Below is a small trained network, with its code and all its weights. Each question gives an input and a target symbol and asks what happens when units are switched off, that is, made to give their printed mean instead of their output.

import numpy as np


def w(rows, s, z=0):
    codes = np.array(rows[::2]) - 128.0
    scale = np.full(codes.shape[1], s)
    scale[-1] = z or s
    return codes * scale


def norm(h):
    return h / np.sqrt((h * h).mean(-1, keepdims=True) + 1e-5)


def f(y):
    return y / 2 * (1 + np.tanh(0.7978845608 * (y + 0.044715 * y**3)))


def softmax(a):
    e = np.exp(a - a.max(-1, keepdims=True))
    return e / e.sum(-1, keepdims=True)


def log_softmax(a):
    a = a - a.max(-1, keepdims=True)
    return a - np.log(np.exp(a).sum(-1, keepdims=True))


def net(x, mask):
    ids = ['αβγδεζηθλμσφψω'.index(c) for c in x.split()]
    T = len(ids)
    res = E[ids] + P[:T]
    u = 0
    for l in range(2):
        r = norm(res)
        for j in range(2):
            rows = slice(3 * j, 3 * j + 3)
            q, k, v = (r @ M[l][rows].T for M in (Q, K, V))
            z = softmax(np.where(np.tri(T) > 0, q @ k.T / 3**0.5, -1e9)) @ v
            o = O[l][rows]
            res = res + np.where(mask[u + j], z, o[:, -1]) @ o[:, :-1]
        u += 2
        y = f(norm(res) @ A[l][:, :-1].T + A[l][:, -1])
        res = res + np.where(mask[u : u + 4], y, B[l][:, -1]) @ B[l][:, :-1]
        u += 4
    return log_softmax(norm(res)[-1] @ U[:, :-1].T + U[:, -1])


Q, K, V, O, A, B = {}, {}, {}, {}, {}, {}
E = w([
[107,183,137,164,111,201,91,221,123,152,137],'α',
[220,199,51,134,85,254,194,171,133,49,197],'β',
[31,109,109,150,170,177,65,52,91,198,131],'γ',
[143,176,58,126,185,172,37,108,195,90,96],'δ',
[63,99,88,191,93,206,190,160,188,108,221],'ε',
[152,37,60,208,171,70,139,131,176,123,174],'ζ',
[110,170,145,64,146,184,65,173,95,106,197],'η',
[131,139,166,172,165,167,193,216,152,95,76],'θ',
[201,73,107,85,36,113,48,136,101,239,107],'λ',
[108,156,49,78,149,173,173,191,85,220,114],'μ',
[135,122,117,115,53,107,107,132,124,130,200],'σ',
[163,101,164,84,150,107,119,121,72,93,178],'φ',
[123,113,167,187,181,205,78,158,61,104,135],'ψ',
[26,107,151,121,182,129,98,193,184,116,157],'ω',
],0.0042)
P = w([
[157,159,153,108,126,70,154,68,126,161,124],'0',
[90,136,146,150,144,182,151,135,208,71,53],'1',
[171,94,117,159,146,91,189,184,116,159,253],'2',
[94,110,111,129,131,178,133,128,171,103,50],'3',
[190,61,107,149,135,107,173,208,115,144,226],'4',
[85,96,78,129,112,174,114,146,128,106,38],'5',
],0.0049)
Q[0] = w([
[196,123,144,180,179,88,166,133,106,193,219],'0.h1',
[159,114,89,165,175,104,147,199,121,178,171],'0.h1',
[181,133,109,206,102,105,174,189,159,129,156],'0.h1',
[167,104,110,145,155,111,193,179,147,134,152],'0.h2',
[210,127,138,133,155,75,134,135,120,152,255],'0.h2',
[106,118,168,151,135,91,147,85,160,119,69],'0.h2',
],0.0073)
K[0] = w([
[147,166,205,163,155,128,186,50,155,158,158],'0.h1',
[156,253,189,125,141,80,159,17,111,200,130],'0.h1',
[81,183,155,165,136,108,108,51,139,197,149],'0.h1',
[153,152,134,137,139,87,175,75,174,151,89],'0.h2',
[141,193,200,151,147,77,135,22,165,156,163],'0.h2',
[125,26,103,190,183,168,126,179,172,113,117],'0.h2',
],0.0062)
V[0] = w([
[41,140,36,137,47,169,136,88,199,165,125],'0.h1',
[142,33,67,198,54,105,210,120,174,120,183],'0.h1',
[117,159,110,54,148,90,19,83,144,119,254],'0.h1',
[53,89,202,160,136,168,61,126,42,167,154],'0.h2',
[175,192,87,138,57,216,75,57,43,98,208],'0.h2',
[78,228,184,39,62,146,105,222,166,158,214],'0.h2',
],0.0038)
O[0] = w([
[132,85,184,196,171,131,60,145,226,166,199,228],'0.h1',
[83,158,254,139,95,87,125,235,200,145,80,4],'0.h1',
[193,134,64,170,152,38,106,101,103,56,189,174],'0.h1',
[206,106,246,67,204,177,100,137,113,142,156,191],'0.h2',
[113,69,174,140,68,185,142,56,169,70,104,93],'0.h2',
[82,175,143,56,48,137,55,131,96,95,189,90],'0.h2',
],0.0046,0.0025)
A[0] = w([
[141,141,101,106,160,200,165,75,3,144,124,133],'0.n1',
[112,89,120,75,182,112,94,109,145,150,61,12],'0.n2',
[91,164,81,114,184,143,124,211,233,139,120,70],'0.n3',
[136,195,187,123,82,244,99,173,146,105,62,3],'0.n4',
],0.0042,0.002)
B[0] = w([
[118,165,184,64,125,111,180,173,244,60,131,238],'0.n1',
[153,1,94,129,172,151,76,139,115,96,118,146],'0.n2',
[74,105,143,85,83,90,155,105,29,68,84,251],'0.n3',
[206,208,56,151,194,47,142,179,88,119,162,177],'0.n4',
],0.0047,0.0024)
Q[1] = w([
[84,219,220,105,152,117,171,172,133,95,92],'1.h1',
[40,158,152,118,150,160,103,112,209,89,3],'1.h1',
[173,83,201,127,101,109,83,164,71,174,77],'1.h1',
[84,172,181,83,78,164,154,193,149,130,23],'1.h2',
[158,57,177,102,188,174,110,152,70,163,30],'1.h2',
[73,128,64,245,56,57,125,120,126,165,64],'1.h2',
],0.005)
K[1] = w([
[108,145,164,123,150,173,145,231,62,55,186],'1.h1',
[128,64,90,212,131,162,100,223,135,14,129],'1.h1',
[198,39,175,38,116,158,81,202,68,203,84],'1.h1',
[21,71,147,97,155,217,131,150,103,154,111],'1.h2',
[154,98,99,153,147,212,180,216,57,87,130],'1.h2',
[39,124,60,253,85,70,151,119,164,221,116],'1.h2',
],0.0054)
V[1] = w([
[100,160,128,183,239,117,215,144,117,57,249],'1.h1',
[36,141,122,130,138,159,213,163,157,79,181],'1.h1',
[94,234,43,56,109,52,194,107,232,185,167],'1.h1',
[124,175,187,43,95,69,141,62,148,102,130],'1.h2',
[188,255,171,123,167,101,56,126,99,149,90],'1.h2',
[144,143,79,160,98,240,148,187,70,126,143],'1.h2',
],0.0033)
O[1] = w([
[183,194,185,186,79,131,94,80,43,193,98,252],'1.h1',
[161,101,226,158,108,161,103,71,55,110,120,149],'1.h1',
[156,32,123,137,158,185,40,114,136,233,111,142],'1.h1',
[109,75,134,168,93,173,143,254,107,104,88,96],'1.h2',
[122,174,112,137,191,133,91,245,106,134,124,102],'1.h2',
[57,181,145,195,188,122,170,37,182,151,181,108],'1.h2',
],0.0041,0.0024)
A[1] = w([
[91,127,106,159,162,222,90,73,204,115,100,20],'1.n1',
[195,180,59,130,83,146,216,130,30,41,110,3],'1.n2',
[76,141,231,115,157,135,99,216,150,136,87,101],'1.n3',
[254,70,186,146,74,75,110,151,185,166,248,156],'1.n4',
],0.0043,0.0028)
B[1] = w([
[105,107,192,103,96,127,71,232,86,153,74,175],'1.n1',
[145,24,190,112,28,9,35,179,127,235,99,141],'1.n2',
[170,51,103,100,137,34,128,26,160,151,234,166],'1.n3',
[76,233,172,98,208,142,117,105,146,82,2,254],'1.n4',
],0.0045,0.0034)
U = w([
[143,219,106,116,148,101,57,197,62,206,191,108],'α',
[220,85,163,157,24,92,82,167,80,175,87,229],'β',
[128,5,168,146,163,210,51,134,128,241,113,95],'γ',
[77,141,107,172,100,131,78,187,96,1,35,111],'δ',
[83,129,166,209,24,175,184,42,142,120,161,212],'ε',
[187,77,14,220,130,95,151,37,140,149,151,121],'ζ',
[122,165,129,51,73,254,97,121,125,77,208,73],'η',
[110,136,158,197,141,22,207,175,74,178,49,7],'θ',
[112,101,53,77,150,125,165,200,242,123,155,152],'λ',
[67,182,75,61,99,172,214,107,100,238,108,212],'μ',
[100,174,208,134,91,35,88,145,242,148,153,207],'σ',
[204,32,161,29,95,156,233,115,102,87,98,128],'φ',
[187,214,163,137,240,159,167,70,159,98,92,91],'ψ',
[107,80,114,41,103,54,106,54,28,41,198,52],'ω',
],0.0053,0.0015)

Each question gives the input, a string of symbols that net reads in full, and the target symbol t.
The units are the heads (3 rows each of Q, K, V and O) and the neurons (one row each of A and B). Each row of codes is followed by its name. A weight is (code - 128) times the scale printed after its matrix; where a second scale follows, it is the last column's (O, A, B and U).
mask holds one flag per unit, layer by layer, with each layer's heads first. A switched-off unit (its flag False) gives its mean, the last column of its rows in O or B, instead of its output. The means were averaged over made-up inputs and are rounded, as every weight is.
A unit's drop is (log p(t) with every unit on - log p(t) with that unit switched off) / (log p(t) with every unit on - log p(t) with every unit switched off).
The circuit of an input: a set's keep is (log p(t) with only the set's units on - log p(t) with every unit switched off) / (log p(t) with every unit on - log p(t) with every unit switched off). Starting from all 12 units, units are removed one at a time, each time the one whose removal leaves the highest keep (on an exact tie, the one counted first), for as long as the keep stays at least 0.8.
units of the circuit, in order: the units of the circuit, biggest drop first
most important unit: the unit with the biggest drop
top k neurons: the k neurons with the biggest drops, biggest first
heads that matter: for each layer, one digit per head in row order, 1 if its drop is at least 0.15 and else 0, layers parted by /
input γ γ λ, target ψ: units of the circuit, in order => 1.n4
input γ γ ψ γ, target ψ: heads that matter => 11 / 11
input ε η ψ, target σ: heads that matter => 10 / 00
input γ α δ γ δ, target ψ: heads that matter => 01 / 00
input μ μ γ ε μ, target γ: heads that matter => 01 / 10
input γ ε α, target ψ: heads that matter => 01 / 00
input λ γ ε φ, target φ: heads that matter => 10 / 00
input α δ γ δ φ, target η: heads that matter => 01 / 00
input θ γ δ ω δ, target μ: heads that matter => 11 / 00
input ψ ζ γ, target φ: units of the circuit, in order => 0.h1; 0.n1; 0.h2
input ω λ ζ, target α: heads that matter => 01 / 00
input λ μ η, target λ: heads that matter => 00 / 10
input η ψ ψ, target ω: units of the circuit, in order => 0.h1; 0.h2
input δ γ γ γ ω γ, target ω: heads that matter => 11 / 10
input σ ψ φ γ σ, target δ: most important unit => 1.n4
input ψ ω β, target φ: top 2 neurons => 1.n2; 0.n1
input ψ γ δ, target φ: heads that matter => 11 / 00
input δ γ φ, target ζ: heads that matter => 11 / 00
input μ γ γ α, target α: heads that matter => 01 / 00
input δ γ δ, target ζ: units of the circuit, in order => 0.h2
input γ ω γ γ η, target ψ: units of the circuit, in order => 1.n4; 0.h2
input ψ θ φ γ δ, target φ: units of the circuit, in order => 0.h1; 0.h2; 0.n1
input γ ζ θ, target ψ: heads that matter => 00 / 00
input δ ψ ω ε, target ε: units of the circuit, in order => 1.h2; 0.h1; 1.n4; 1.h1
input γ γ γ γ μ η, target η: top 2 neurons => 0.n3; 1.n4
input ψ δ γ σ φ θ, target θ: top 3 neurons => 0.n3; 0.n4; 0.n1
input ψ ε ω, target φ: units of the circuit, in order => 0.h1; 0.h2
input γ ω θ γ ω, target ψ: top neuron => 1.n4
input β ψ ψ γ δ, target ε: units of the circuit, in order => 0.h2; 1.h2
